Below is a small trained network, with its code and all its weights. Each question gives an input and a class and asks what happens when units are switched off, that is, made to give their printed mean instead of their output.

import numpy as np


def w(rows, s, z=0):
    codes = np.array(rows[::2]) - 128.0
    scale = np.full(codes.shape[1], s)
    scale[-1] = z or s
    return codes * scale


def f(y):
    return np.maximum(y, 0)


def log_softmax(a):
    a = a - a.max(-1, keepdims=True)
    return a - np.log(np.exp(a).sum(-1, keepdims=True))


def net(x, mask):
    res = np.array(x, float).reshape(1, 6) / 4 @ E
    y = f(res @ A[0][:, :-1].T + A[0][:, -1])
    res = res + np.where(mask, y, B[0][:, -1]) @ B[0][:, :-1]
    return log_softmax(res[-1] @ U[:, :-1].T + U[:, -1])


A, B = {}, {}
E = w([
[109,108,189,89,199,63,128,175,69,93,145],'x0',
[74,149,229,137,84,162,118,139,154,170,188],'x1',
[220,85,154,143,127,125,105,99,98,143,248],'x2',
[131,110,149,195,127,47,215,139,215,71,139],'x3',
[71,144,123,112,174,79,159,2,119,155,150],'x4',
[168,140,142,73,217,186,126,125,228,143,137],'x5',
],0.0076)
A[0] = w([
[131,123,128,106,146,138,141,129,173,112,140,83],'neuron 0',
[39,146,100,131,138,139,148,161,161,127,52,103],'neuron 1',
[197,128,136,130,105,124,137,123,102,137,211,71],'neuron 2',
[146,133,62,173,32,192,135,55,201,148,118,55],'neuron 3',
[184,112,126,130,79,157,107,251,134,124,111,48],'neuron 4',
[94,153,136,132,167,117,151,32,102,128,143,29],'neuron 5',
[153,118,133,108,184,140,126,119,196,154,122,14],'neuron 6',
[95,133,129,127,165,105,144,36,126,166,128,93],'neuron 7',
[178,149,121,128,140,108,131,120,134,150,163,71],'neuron 8',
[115,127,126,163,29,63,129,126,21,121,121,26],'neuron 9',
[147,126,138,167,117,60,156,138,187,115,141,57],'neuron 10',
[145,136,136,133,132,134,108,115,113,107,150,66],'neuron 11',
[82,144,126,106,171,144,126,149,171,128,84,79],'neuron 12',
[132,143,127,133,94,96,134,132,108,135,118,49],'neuron 13',
[155,129,143,133,134,129,122,218,113,125,123,24],'neuron 14',
[109,137,170,128,134,127,119,138,122,134,138,70],'neuron 15',
[86,110,131,112,146,92,134,29,127,145,141,72],'neuron 16',
[66,123,191,123,85,152,124,124,156,157,180,65],'neuron 17',
[231,104,4,121,190,82,139,105,95,114,67,83],'neuron 18',
[49,130,125,121,109,123,139,150,157,117,51,22],'neuron 19',
[145,134,132,118,115,145,122,170,116,141,116,3],'neuron 20',
[188,149,155,72,239,186,124,125,224,131,137,72],'neuron 21',
[113,142,120,132,157,125,145,61,107,118,148,53],'neuron 22',
[158,105,137,133,144,128,127,122,104,138,154,80],'neuron 23',
[185,135,87,122,145,101,120,112,135,108,95,75],'neuron 24',
[238,104,137,163,143,132,116,81,112,122,219,81],'neuron 25',
[113,119,194,83,249,63,128,197,76,111,154,32],'neuron 26',
[56,137,232,129,78,171,116,132,179,168,176,102],'neuron 27',
[163,131,146,116,164,142,132,128,164,131,116,4],'neuron 28',
[102,128,120,185,43,82,145,113,76,120,124,42],'neuron 29',
[110,137,113,154,100,124,139,131,86,125,134,35],'neuron 30',
[201,123,112,154,99,165,138,254,135,128,130,42],'neuron 31',
[105,123,173,92,205,103,138,178,91,117,131,132],'neuron 32',
[223,111,144,145,107,108,123,106,124,120,179,31],'neuron 33',
[154,130,106,148,94,161,131,92,153,140,142,76],'neuron 34',
[121,142,109,54,120,209,79,117,50,164,110,43],'neuron 35',
[112,120,119,71,141,211,75,119,36,142,122,42],'neuron 36',
[154,137,99,127,100,182,123,78,196,140,117,125],'neuron 37',
[95,116,111,101,147,100,130,51,131,161,140,46],'neuron 38',
[139,117,145,178,97,47,182,156,232,80,145,59],'neuron 39',
[142,107,131,174,134,68,171,142,183,113,132,13],'neuron 40',
],0.0098,0.0031)
B[0] = w([
[122,115,95,138,128,150,121,122,133,139,147,159],'neuron 0',
[83,104,143,54,105,114,123,126,81,159,57,223],'neuron 1',
[85,137,122,86,106,119,122,133,122,156,60,182],'neuron 2',
[189,134,144,181,38,32,139,129,173,140,120,222],'neuron 3',
[133,124,176,82,148,133,92,53,166,51,141,207],'neuron 4',
[140,157,150,110,128,151,86,101,188,85,125,186],'neuron 5',
[108,116,53,146,121,160,106,134,154,136,162,180],'neuron 6',
[148,104,171,90,152,142,89,88,152,80,129,198],'neuron 7',
[97,125,114,111,128,134,125,134,125,142,104,152],'neuron 8',
[97,38,56,130,112,165,129,124,138,148,197,223],'neuron 9',
[155,164,126,142,198,135,130,124,125,173,135,178],'neuron 10',
[105,149,115,129,120,122,129,128,130,139,110,140],'neuron 11',
[79,111,108,81,123,138,118,125,102,152,92,191],'neuron 12',
[127,123,105,130,113,149,106,131,138,150,148,146],'neuron 13',
[134,167,136,124,105,135,99,111,190,87,131,168],'neuron 14',
[131,150,101,142,106,126,143,161,135,112,126,149],'neuron 15',
[137,133,166,99,140,135,94,86,161,74,127,193],'neuron 16',
[132,170,130,142,121,160,147,208,103,77,131,191],'neuron 17',
[124,180,171,153,103,181,166,253,65,57,165,239],'neuron 18',
[78,157,100,66,103,133,111,144,131,173,63,196],'neuron 19',
[134,164,127,124,140,140,111,120,161,118,125,144],'neuron 20',
[87,22,53,139,133,159,120,110,112,143,215,254],'neuron 21',
[130,150,138,108,131,136,106,117,165,91,135,165],'neuron 22',
[105,136,120,122,116,132,134,129,126,148,86,152],'neuron 23',
[126,156,142,139,117,139,125,185,97,104,145,169],'neuron 24',
[73,112,123,55,126,123,127,132,82,165,42,209],'neuron 25',
[184,138,113,195,13,49,141,125,177,152,108,220],'neuron 26',
[133,155,142,138,127,167,154,227,47,51,154,226],'neuron 27',
[113,134,72,138,122,149,121,130,160,145,152,156],'neuron 28',
[122,57,63,145,135,151,123,109,139,133,179,197],'neuron 29',
[122,114,87,119,128,133,115,140,151,145,157,155],'neuron 30',
[129,138,165,86,137,139,84,65,180,53,141,203],'neuron 31',
[178,94,151,153,58,78,153,104,118,134,121,200],'neuron 32',
[83,150,121,83,116,120,124,139,127,165,71,175],'neuron 33',
[137,133,124,149,78,90,139,128,138,135,108,165],'neuron 34',
[147,155,135,176,240,111,156,105,124,189,126,236],'neuron 35',
[149,164,137,166,225,117,160,114,136,197,124,228],'neuron 36',
[165,85,135,159,71,71,148,104,124,140,130,201],'neuron 37',
[126,154,142,109,139,142,102,106,179,81,138,182],'neuron 38',
[156,162,154,166,250,127,147,94,108,181,128,218],'neuron 39',
[140,192,118,163,181,147,124,130,147,191,132,177],'neuron 40',
],0.02,0.0095)
U = w([
[138,150,179,75,148,151,53,52,194,40,149,108],'0',
[157,177,133,179,255,121,167,98,110,215,134,96],'1',
[81,29,25,140,115,169,118,120,123,149,216,120],'2',
[41,136,118,34,100,107,123,141,80,176,24,114],'3',
[200,120,137,186,28,16,157,124,148,134,121,154],'4',
[127,177,156,144,116,183,166,240,52,46,168,156],'5',
[124,65,165,109,139,113,156,112,55,111,135,253],'6',
],0.0063,0.0037)

Each question gives the input, the list of numbers given to net, and the class t.
The units are the neurons (one row each of A and B). Each row of codes is followed by its name. A weight is (code - 128) times the scale printed after its matrix; where a second scale follows, it is the last column's (A, B and U).
mask holds one flag per neuron, in row order. A switched-off neuron (its flag False) gives its mean, the last column of its row in B, instead of its output. The means were averaged over made-up inputs and are rounded, as every weight is.
A unit's drop is (log p(t) with every unit on - log p(t) with that unit switched off) / (log p(t) with every unit on - log p(t) with every unit switched off).
The circuit of an input: a set's keep is (log p(t) with only the set's units on - log p(t) with every unit switched off) / (log p(t) with every unit on - log p(t) with every unit switched off). Starting from the 12 units with the biggest drops (on a tie, the unit counted first), units are removed one at a time, each time the one whose removal leaves the highest keep (on an exact tie, the one counted first), for as long as the keep stays at least 0.8.
circuit, biggest first: the units of the circuit, biggest drop first
most important unit: the unit with the biggest drop
top k neurons: the k neurons with the biggest drops, biggest first
drop of u: that unit's drop, to one decimal
input [5,6,8,-8,8,-5], class 0: top neuron => neuron 16
input [-2,6,-2,-7,1,4], class 1: top 2 neurons => neuron 35; neuron 36
input [0,-5,-4,-8,5,-3], class 1: top 2 neurons => neuron 35; neuron 36
input [-2,-8,-4,7,6,1], class 5: top 2 neurons => neuron 18; neuron 35
input [1,-3,-5,-7,2,8], class 2: top 4 neurons => neuron 21; neuron 39; neuron 6; neuron 12
input [-6,-3,-4,-8,8,-6], class 0: top 3 neurons => neuron 7; neuron 16; neuron 5
input [4,8,1,7,7,1], class 5: top 2 neurons => neuron 27; neuron 17
input [6,-8,-1,1,6,-8], class 2: top 3 neurons => neuron 9; neuron 29; neuron 27
input [2,7,8,3,-4,-7], class 3: top 2 neurons => neuron 25; neuron 2
input [0,5,-5,-3,1,5], class 2: top 3 neurons => neuron 21; neuron 18; neuron 25
input [5,3,1,6,-7,6], class 0: top 3 neurons => neuron 31; neuron 4; neuron 35
input [7,-1,0,2,6,-6], class 4: top 3 neurons => neuron 26; neuron 21; neuron 32
input [-7,-2,-7,-7,-1,7], class 1: top 3 neurons => neuron 35; neuron 36; neuron 9
input [-8,6,3,-5,-2,3], class 4: most important unit => neuron 3
input [-5,-8,1,0,5,-7], class 5: top 2 neurons => neuron 18; neuron 21
input [-1,4,4,-3,-2,-2], class 3: circuit, biggest first => neuron 2; neuron 25
input [4,3,0,5,1,-8], class 2: drop of neuron 9 => 1.2
input [-1,-2,8,5,8,-3], class 0: drop of neuron 38 => 0.3
input [2,5,-5,0,3,-8], class 2: drop of neuron 9 => 0.1
input [-6,-4,-8,3,-3,2], class 3: circuit, biggest first => neuron 1
input [3,7,4,4,-8,-1], class 0: drop of neuron 4 => 1.2
